Below are the code and all the weights of a small trained network. Each question names an input and a target symbol and asks about switching units off, where a switched-off unit gives its printed mean instead of its output.

import numpy as np


def w(rows, s, z=0):
    codes = np.array(rows[::2]) - 128.0
    scale = np.full(codes.shape[1], s)
    scale[-1] = z or s
    return codes * scale


def norm(h):
    return h / np.sqrt((h * h).mean(-1, keepdims=True) + 1e-5)


def f(y):
    return np.maximum(y, 0)


def softmax(a):
    e = np.exp(a - a.max(-1, keepdims=True))
    return e / e.sum(-1, keepdims=True)


def log_softmax(a):
    a = a - a.max(-1, keepdims=True)
    return a - np.log(np.exp(a).sum(-1, keepdims=True))


def net(x, mask):
    ids = ['Ωαεζμφψ'.index(c) for c in x.split()]
    T = len(ids)
    res = E[ids] + P[:T]
    u = 0
    for l in range(2):
        q, k, v = (norm(res) @ M[l].T for M in (Q, K, V))
        z = softmax(np.where(np.tri(T) > 0, q @ k.T / 4**0.5, -1e9)) @ v
        res = res + np.where(mask[u], z, O[l][:, -1]) @ O[l][:, :-1]
        u += 1
        y = f(norm(res) @ A[l][:, :-1].T + A[l][:, -1])
        res = res + np.where(mask[u : u + 8], y, B[l][:, -1]) @ B[l][:, :-1]
        u += 8
    return log_softmax(norm(res)[-1] @ U[:, :-1].T + U[:, -1])


Q, K, V, O, A, B = {}, {}, {}, {}, {}, {}
E = w([
[105,90,151],'Ω',
[180,3,97],'α',
[120,102,103],'ε',
[100,137,105],'ζ',
[82,132,151],'μ',
[120,94,114],'φ',
[119,100,100],'ψ',
],0.011)
P = w([
[3,79,50],'0',
[13,69,57],'1',
[47,87,73],'2',
[72,98,81],'3',
[89,108,91],'4',
[102,117,98],'5',
[113,123,99],'6',
[123,132,103],'7',
[133,137,105],'8',
[139,147,109],'9',
[153,150,105],'10',
[157,138,115],'11',
[174,152,136],'12',
[91,61,110],'13',
],0.0055)
Q[0] = w([
[119,146,140],'0.h1',
[58,59,117],'0.h1',
[245,247,168],'0.h1',
[80,79,68],'0.h1',
],0.012)
K[0] = w([
[109,116,143],'0.h1',
[245,193,157],'0.h1',
[2,60,75],'0.h1',
[176,159,170],'0.h1',
],0.0085)
V[0] = w([
[38,129,181],'0.h1',
[165,100,51],'0.h1',
[72,139,40],'0.h1',
[174,2,153],'0.h1',
],0.0081)
O[0] = w([
[203,209,70,222],'0.h1',
[46,131,243,165],'0.h1',
[171,193,225,255],'0.h1',
[2,162,80,217],'0.h1',
],0.0082,0.0049)
A[0] = w([
[81,38,139,35],'0.n1',
[194,143,130,146],'0.n2',
[81,172,219,109],'0.n3',
[91,1,123,90],'0.n4',
[124,149,81,83],'0.n5',
[180,134,126,251],'0.n6',
[174,136,159,118],'0.n7',
[64,224,117,155],'0.n8',
],0.0051,0.0015)
B[0] = w([
[129,64,161,143],'0.n1',
[118,61,117,150],'0.n2',
[199,155,120,212],'0.n3',
[112,2,134,145],'0.n4',
[192,147,72,141],'0.n5',
[129,61,145,157],'0.n6',
[145,66,101,144],'0.n7',
[157,247,124,255],'0.n8',
],0.0042,0.0052)
Q[1] = w([
[133,213,213],'1.h1',
[71,121,156],'1.h1',
[30,2,106],'1.h1',
[117,70,202],'1.h1',
],0.0086)
K[1] = w([
[171,84,202],'1.h1',
[134,150,160],'1.h1',
[34,245,118],'1.h1',
[84,147,174],'1.h1',
],0.012)
V[1] = w([
[147,199,205],'1.h1',
[54,162,56],'1.h1',
[172,2,166],'1.h1',
[231,129,31],'1.h1',
],0.0049)
O[1] = w([
[92,24,53,215],'1.h1',
[179,107,186,151],'1.h1',
[110,254,109,2],'1.h1',
[51,116,195,118],'1.h1',
],0.0046,0.0051)
A[1] = w([
[69,253,153,175],'1.n1',
[95,120,53,102],'1.n2',
[160,168,63,130],'1.n3',
[207,97,43,4],'1.n4',
[77,244,30,6],'1.n5',
[72,202,15,59],'1.n6',
[130,122,132,99],'1.n7',
[102,69,218,197],'1.n8',
],0.0046,0.0028)
B[1] = w([
[2,103,125,254],'1.n1',
[132,181,90,151],'1.n2',
[156,15,98,177],'1.n3',
[238,116,123,142],'1.n4',
[88,235,15,183],'1.n5',
[100,203,51,181],'1.n6',
[115,142,138,128],'1.n7',
[114,199,151,187],'1.n8',
],0.0057,0.0041)
U = w([
[93,147,126,58],'Ω',
[108,68,120,43],'α',
[184,165,202,170],'ε',
[207,126,95,254],'ζ',
[112,159,9,131],'μ',
[109,160,174,42],'φ',
[111,153,158,19],'ψ',
],0.011,0.0036)

Each question gives the input, a string of symbols that net reads in full, and the target symbol t.
The units are the heads (4 rows each of Q, K, V and O) and the neurons (one row each of A and B). Each row of codes is followed by its name. A weight is (code - 128) times the scale printed after its matrix; where a second scale follows, it is the last column's (O, A, B and U).
mask holds one flag per unit, layer by layer, with each layer's heads first. A switched-off unit (its flag False) gives its mean, the last column of its rows in O or B, instead of its output. The means were averaged over made-up inputs and are rounded, as every weight is.
A unit's drop is (log p(t) with every unit on - log p(t) with that unit switched off) / (log p(t) with every unit on - log p(t) with every unit switched off).
The circuit of an input: a set's keep is (log p(t) with only the set's units on - log p(t) with every unit switched off) / (log p(t) with every unit on - log p(t) with every unit switched off). Starting from the 12 units with the biggest drops (on a tie, the unit counted first), units are removed one at a time, each time the one whose removal leaves the highest keep (on an exact tie, the one counted first), for as long as the keep stays at least 0.8.
circuit, biggest first: the units of the circuit, biggest drop first
top k neurons: the k neurons with the biggest drops, biggest first
k most important neurons of layer l: the k neurons of layer l with the biggest drops, biggest first
drop when u is switched off: that unit's drop, to one decimal
input ψ μ Ω Ω ε μ Ω ζ μ, target ε: circuit, biggest first	0.h1, 1.n5
input φ φ Ω Ω Ω ζ Ω Ω ζ Ω Ω ψ μ Ω, target ζ: circuit, biggest first	0.h1
input Ω Ω φ ζ ε ζ Ω Ω μ, target μ: circuit, biggest first	0.h1, 1.h1, 1.n3
input φ Ω ζ ε, target ε: top 2 neurons	1.n1, 1.n5
input μ Ω Ω Ω Ω Ω φ ζ φ, target ε: circuit, biggest first	0.h1, 1.h1, 1.n1
input ψ Ω Ω μ ε Ω Ω μ, target μ: circuit, biggest first	0.h1, 1.n3
input Ω Ω μ μ μ Ω Ω μ ζ μ, target ε: circuit, biggest first	0.h1, 1.h1, 1.n5
input Ω ζ ζ φ, target ε: circuit, biggest first	0.h1, 1.n1
input μ ζ ψ, target ε: top 2 neurons	1.n1, 1.n5
input ζ ψ Ω μ φ μ Ω Ω ζ Ω, target ε: top 3 neurons	1.n1, 1.n5, 1.n3
input μ ζ μ μ Ω ψ μ ε, target α: 2 most important neurons of layer 1	1.n5, 1.n6
input ε Ω μ μ Ω φ Ω ψ φ ε Ω Ω μ ψ, target ζ: drop when 0.h1 is switched off	0.5
input φ Ω ψ Ω Ω Ω ζ ζ, target ζ: drop when 1.n8 is switched off	0.3
input Ω ψ Ω Ω ψ φ ζ ε ψ ζ ψ, target ε: drop when 0.h1 is switched off	0.6
input Ω μ ψ, target ζ: most important neuron of layer 1	1.n1
